Here is a tiny trained network, its code and every weight. The questions are about switching its units off for an input and a class, where a switched-off unit gives its printed mean instead of its output.

import numpy as np


def w(rows, s, z=0):
    codes = np.array(rows[::2]) - 128.0
    scale = np.full(codes.shape[1], s)
    scale[-1] = z or s
    return codes * scale


def norm(h):
    return h / np.sqrt((h * h).mean(-1, keepdims=True) + 1e-5)


def f(y):
    return y / 2 * (1 + np.tanh(0.7978845608 * (y + 0.044715 * y**3)))


def log_softmax(a):
    a = a - a.max(-1, keepdims=True)
    return a - np.log(np.exp(a).sum(-1, keepdims=True))


def net(x, mask):
    res = np.array(x, float).reshape(1, 7) / 4 @ E
    u = 0
    for l in range(3):
        y = f(norm(res) @ A[l][:, :-1].T + A[l][:, -1])
        res = res + np.where(mask[u : u + 13], y, B[l][:, -1]) @ B[l][:, :-1]
        u += 13
    return log_softmax(norm(res)[-1] @ U[:, :-1].T + U[:, -1])


A, B = {}, {}
E = w([
[255,83,136,103,119,88],'x0',
[154,75,33,109,223,81],'x1',
[124,79,183,152,130,229],'x2',
[147,158,190,73,177,112],'x3',
[75,81,142,5,99,163],'x4',
[124,100,156,70,206,33],'x5',
[81,92,69,188,142,36],'x6',
],0.0046)
A[0] = w([
[88,157,164,120,225,99,1],'L0N0',
[181,46,105,227,154,117,102],'L0N1',
[233,159,103,119,225,177,120],'L0N2',
[138,68,233,61,103,25,39],'L0N3',
[24,76,129,126,93,149,139],'L0N4',
[85,82,80,56,152,151,189],'L0N5',
[26,59,171,186,150,32,148],'L0N6',
[121,123,76,173,110,54,146],'L0N7',
[30,122,133,22,206,163,152],'L0N8',
[253,98,162,20,213,75,166],'L0N9',
[32,91,237,154,196,129,156],'L0N10',
[178,135,244,175,141,171,107],'L0N11',
[122,32,97,125,204,77,147],'L0N12',
],0.0069,0.0021)
B[0] = w([
[110,75,202,105,70,150,151],'L0N0',
[149,117,120,142,145,185,196],'L0N1',
[78,148,130,166,82,76,187],'L0N2',
[182,139,186,151,109,79,175],'L0N3',
[159,127,166,215,118,180,201],'L0N4',
[122,150,34,137,210,218,191],'L0N5',
[77,137,139,151,130,80,228],'L0N6',
[116,160,64,91,175,140,197],'L0N7',
[131,166,42,107,166,139,235],'L0N8',
[202,139,145,48,3,69,253],'L0N9',
[171,159,102,176,168,116,223],'L0N10',
[162,142,47,149,205,154,204],'L0N11',
[92,158,91,113,79,85,215],'L0N12',
],0.0066,0.0038)
A[1] = w([
[158,52,172,117,122,236,139],'L1N0',
[82,41,63,140,111,59,230],'L1N1',
[110,96,147,254,92,161,111],'L1N2',
[149,119,185,173,87,175,88],'L1N3',
[140,97,60,141,115,105,4],'L1N4',
[172,110,137,45,156,107,90],'L1N5',
[163,106,184,107,67,150,20],'L1N6',
[88,157,126,3,148,206,115],'L1N7',
[119,183,147,85,43,122,181],'L1N8',
[89,154,97,179,29,219,68],'L1N9',
[70,163,85,185,204,114,216],'L1N10',
[108,207,62,68,63,83,95],'L1N11',
[214,29,196,144,70,157,209],'L1N12',
],0.0085,0.0014)
B[1] = w([
[82,152,140,50,164,122,176],'L1N0',
[97,146,91,43,101,253,187],'L1N1',
[206,143,191,113,140,131,208],'L1N2',
[139,129,73,153,84,99,160],'L1N3',
[130,117,103,150,187,180,151],'L1N4',
[212,50,70,114,43,154,150],'L1N5',
[70,116,193,136,185,114,142],'L1N6',
[115,137,45,160,197,95,173],'L1N7',
[129,214,120,84,179,106,175],'L1N8',
[158,126,109,149,147,99,229],'L1N9',
[87,132,211,156,157,94,254],'L1N10',
[169,141,173,233,114,193,217],'L1N11',
[103,183,147,55,60,85,173],'L1N12',
],0.0067,0.006)
A[2] = w([
[168,153,181,91,186,130,161],'L2N0',
[113,153,146,152,186,89,133],'L2N1',
[166,116,164,134,150,173,163],'L2N2',
[123,164,103,98,119,155,69],'L2N3',
[36,128,43,171,108,91,248],'L2N4',
[150,53,88,60,136,113,236],'L2N5',
[148,139,86,127,83,181,181],'L2N6',
[196,106,107,126,158,149,173],'L2N7',
[117,123,121,182,79,187,148],'L2N8',
[255,154,107,141,153,178,203],'L2N9',
[189,149,142,124,69,55,84],'L2N10',
[88,211,93,81,123,120,227],'L2N11',
[173,112,153,189,197,83,117],'L2N12',
],0.0092,0.0015)
B[2] = w([
[39,112,130,187,54,158,170],'L2N0',
[255,71,115,210,133,165,182],'L2N1',
[58,136,143,131,88,132,151],'L2N2',
[164,74,114,209,121,108,147],'L2N3',
[217,98,99,8,200,152,193],'L2N4',
[81,240,51,228,33,170,143],'L2N5',
[107,220,85,137,137,155,168],'L2N6',
[98,174,79,142,43,213,159],'L2N7',
[109,199,107,35,77,58,156],'L2N8',
[34,71,78,142,45,125,254],'L2N9',
[36,154,132,25,177,96,205],'L2N10',
[159,115,174,179,205,123,203],'L2N11',
[223,143,128,158,87,122,185],'L2N12',
],0.0063,0.0067)
U = w([
[125,119,103,120,253,187,104],'0',
[150,135,207,198,145,117,147],'1',
[70,58,177,124,104,165,2],'2',
[111,171,63,120,90,171,179],'3',
[123,159,189,57,91,71,135],'4',
],0.017,0.0065)

Each question gives the input, the list of numbers given to net, and the class t.
The units are the neurons (one row each of A and B). Each row of codes is followed by its name. A weight is (code - 128) times the scale printed after its matrix; where a second scale follows, it is the last column's (A, B and U).
mask holds one flag per neuron, layer by layer. A switched-off neuron (its flag False) gives its mean, the last column of its row in B, instead of its output. The means were averaged over made-up inputs and are rounded, as every weight is.
A unit's drop is (log p(t) with every unit on - log p(t) with that unit switched off) / (log p(t) with every unit on - log p(t) with every unit switched off).
The circuit of an input: a set's keep is (log p(t) with only the set's units on - log p(t) with every unit switched off) / (log p(t) with every unit on - log p(t) with every unit switched off). Starting from the 12 units with the biggest drops (on a tie, the unit counted first), units are removed one at a time, each time the one whose removal leaves the highest keep (on an exact tie, the one counted first), for as long as the keep stays at least 0.8.
circuit, biggest first: the units of the circuit, biggest drop first
most important unit: the unit with the biggest drop
k most important neurons: the k neurons with the biggest drops, biggest first
k most important neurons of layer l: the k neurons of layer l with the biggest drops, biggest first
input [-6,-3,-3,-3,-3,-4,-2], class 1: most important unit => L1N1
input [6,5,7,4,-2,7,8], class 3: circuit, biggest first => [L2N5, L1N1]
input [-1,6,5,2,-5,-7,5], class 1: circuit, biggest first => [L1N2, L0N8]
input [-7,8,8,0,-4,-8,-3], class 1: 3 most important neurons of layer 1 => [L1N1, L1N2, L1N10]
input [-6,8,3,2,-5,1,-8], class 1: 2 most important neurons => [L0N2, L1N10]
input [0,3,-1,3,-3,7,5], class 4: 2 most important neurons => [L0N9, L0N6]
input [-3,4,0,3,3,8,4], class 3: 3 most important neurons => [L0N9, L1N5, L2N5]
input [1,0,4,-6,-1,6,3], class 0: 2 most important neurons of layer 0 => [L0N12, L0N6]
input [0,-6,-3,3,-1,-4,-2], class 1: circuit, biggest first => [L1N1, L1N11]
input [8,8,0,-2,1,7,-5], class 4: 2 most important neurons => [L0N9, L0N3]
input [3,3,-7,2,-2,-5,-4], class 4: 3 most important neurons => [L0N9, L0N5, L0N8]
input [6,-2,-7,-2,4,-7,-2], class 4: 3 most important neurons of layer 0 => [L0N8, L0N11, L0N5]
input [4,6,-4,-3,8,8,-4], class 3: 2 most important neurons => [L0N5, L2N5]
input [2,-1,5,-2,-3,2,0], class 2: circuit, biggest first => [L2N9]
input [0,-8,2,4,8,7,-2], class 3: 3 most important neurons => [L0N8, L1N5, L1N10]
input [6,-6,5,-6,-7,6,-7], class 4: 3 most important neurons of layer 0 => [L0N5, L0N8, L0N7]
input [3,-5,7,2,0,4,-4], class 4: 2 most important neurons => [L1N12, L0N5]
input [5,-3,3,2,8,-7,-6], class 0: 4 most important neurons => [L1N0, L2N11, L1N7, L1N6]
input [0,-3,4,-5,1,-2,2], class 4: 2 most important neurons => [L1N12, L0N8]
input [4,7,-7,-5,8,6,-8], class 3: 2 most important neurons => [L0N5, L2N5]
input [2,-8,8,-8,3,-2,2], class 4: most important unit => L1N12
input [2,-5,7,1,-7,6,-7], class 3: 2 most important neurons => [L0N11, L1N10]
input [-7,1,-2,7,0,2,7], class 0: 2 most important neurons => [L2N4, L1N1]
input [1,6,-1,6,-3,6,4], class 4: 2 most important neurons of layer 0 => [L0N9, L0N11]
input [-8,-1,8,-5,-3,-5,3], class 1: 2 most important neurons of layer 1 => [L1N2, L1N1]
input [-1,3,-6,-2,4,-4,-4], class 0: 2 most important neurons of layer 0 => [L0N9, L0N5]
